Below is a small trained network, with its code and all its weights. Each question gives an input and a class and asks what happens when units are switched off, that is, made to give their printed mean instead of their output.

import numpy as np


def w(rows, s, z=0):
    codes = np.array(rows[::2]) - 128.0
    scale = np.full(codes.shape[1], s)
    scale[-1] = z or s
    return codes * scale


def f(y):
    return np.maximum(y, 0)


def log_softmax(a):
    a = a - a.max(-1, keepdims=True)
    return a - np.log(np.exp(a).sum(-1, keepdims=True))


def net(x, mask):
    res = np.array(x, float).reshape(1, 4) / 4 @ E
    y = f(res @ A[0][:, :-1].T + A[0][:, -1])
    res = res + np.where(mask, y, B[0][:, -1]) @ B[0][:, :-1]
    return log_softmax(res[-1] @ U[:, :-1].T + U[:, -1])


A, B = {}, {}
E = w([
[53,79,150,161,4,172,232,218,99,153,98],'x0',
[252,42,200,36,149,73,180,147,185,157,101],'x1',
[176,82,72,149,101,87,92,96,121,138,180],'x2',
[44,148,127,159,150,46,91,143,220,238,49],'x3',
],0.011)
A[0] = w([
[164,151,132,72,235,87,105,72,182,86,133,202],'neuron 1',
[66,133,107,254,125,96,80,138,180,184,70,43],'neuron 2',
[230,55,182,94,176,109,185,155,167,132,83,102],'neuron 3',
[146,94,157,110,126,104,129,163,202,204,125,107],'neuron 4',
[96,207,135,98,139,100,60,80,125,131,174,180],'neuron 5',
[195,87,124,107,164,228,182,168,90,34,200,33],'neuron 6',
[161,25,149,49,141,116,186,115,178,95,93,6],'neuron 7',
[106,133,133,147,26,84,181,220,136,115,164,176],'neuron 8',
[80,89,107,109,190,36,160,118,208,194,89,45],'neuron 9',
[88,87,183,138,88,78,148,174,82,174,139,139],'neuron 10',
[107,73,126,132,35,145,196,158,149,173,129,152],'neuron 11',
[65,204,30,167,118,180,126,126,106,86,118,114],'neuron 12',
],0.0095,0.0025)
B[0] = w([
[114,216,140,131,111,76,102,8,161,189,15,249],'neuron 1',
[121,77,102,42,174,201,111,175,54,67,180,221],'neuron 2',
[52,73,135,218,27,113,200,122,186,44,184,242],'neuron 3',
[98,60,63,162,96,156,133,170,39,149,219,195],'neuron 4',
[121,149,175,144,78,57,110,75,206,99,92,202],'neuron 5',
[184,83,77,1,225,173,96,183,58,105,101,231],'neuron 6',
[61,143,115,198,89,150,205,180,96,71,170,213],'neuron 7',
[144,197,184,130,112,82,141,85,183,167,24,195],'neuron 8',
[219,121,115,42,193,195,160,186,36,108,104,222],'neuron 9',
[202,212,174,121,129,145,98,132,194,187,124,177],'neuron 10',
[169,238,204,125,161,75,98,34,183,239,81,201],'neuron 11',
[66,150,156,170,68,86,185,194,164,101,252,213],'neuron 12',
],0.0085,0.018)
U = w([
[165,189,219,128,104,67,131,18,218,161,1,148],'0',
[61,104,156,251,35,124,168,171,121,45,233,227],'1',
[202,78,140,4,186,184,137,186,39,83,111,5],'2',
],0.0092,0.0025)

Each question gives the input, the list of numbers given to net, and the class t.
The units are the neurons (one row each of A and B). Each row of codes is followed by its name. A weight is (code - 128) times the scale printed after its matrix; where a second scale follows, it is the last column's (A, B and U).
mask holds one flag per neuron, in row order. A switched-off neuron (its flag False) gives its mean, the last column of its row in B, instead of its output. The means were averaged over made-up inputs and are rounded, as every weight is.
A unit's drop is (log p(t) with every unit on - log p(t) with that unit switched off) / (log p(t) with every unit on - log p(t) with every unit switched off).
The circuit of an input: a set's keep is (log p(t) with only the set's units on - log p(t) with every unit switched off) / (log p(t) with every unit on - log p(t) with every unit switched off). Starting from all 12 units, units are removed one at a time, each time the one whose removal leaves the highest keep (on an exact tie, the one counted first), for as long as the keep stays at least 0.8.
units of the circuit, in order: the units of the circuit, biggest drop first
most important unit: the unit with the biggest drop
k most important neurons: the k neurons with the biggest drops, biggest first
drop when u is switched off: that unit's drop, to one decimal
input [7,-1,7,-8], class 2: 3 most important neurons -> (neuron 6; neuron 1; neuron 5)
input [-7,8,-1,1], class 1: 4 most important neurons -> (neuron 3; neuron 7; neuron 4; neuron 11)
input [-7,8,7,-1], class 1: most important unit -> neuron 3
input [-6,-7,-6,2], class 1: 2 most important neurons -> (neuron 12; neuron 11)
input [0,-5,6,6], class 2: 2 most important neurons -> (neuron 2; neuron 3)
input [5,-1,-2,6], class 2: 3 most important neurons -> (neuron 2; neuron 1; neuron 9)
input [2,8,8,-7], class 1: 3 most important neurons -> (neuron 3; neuron 7; neuron 9)
input [-6,5,8,-6], class 0: 2 most important neurons -> (neuron 1; neuron 2)
input [4,5,3,-4], class 1: 2 most important neurons -> (neuron 1; neuron 3)
input [-6,-6,8,-7], class 2: 2 most important neurons -> (neuron 6; neuron 3)
input [5,5,3,6], class 2: 3 most important neurons -> (neuron 9; neuron 4; neuron 1)
input [-5,-7,-3,8], class 2: 3 most important neurons -> (neuron 2; neuron 3; neuron 9)
input [4,5,-5,-4], class 1: 2 most important neurons -> (neuron 3; neuron 1)
input [-5,1,8,7], class 2: units of the circuit, in order -> (neuron 9)
input [1,-2,-4,4], class 2: drop when neuron 1 is switched off -> 0.0
input [-5,-2,7,-4], class 0: drop when neuron 2 is switched off -> 0.1
input [3,8,-7,-3], class 1: drop when neuron 3 is switched off -> 0.2
input [-1,8,-2,7], class 1: drop when neuron 3 is switched off -> 1.0
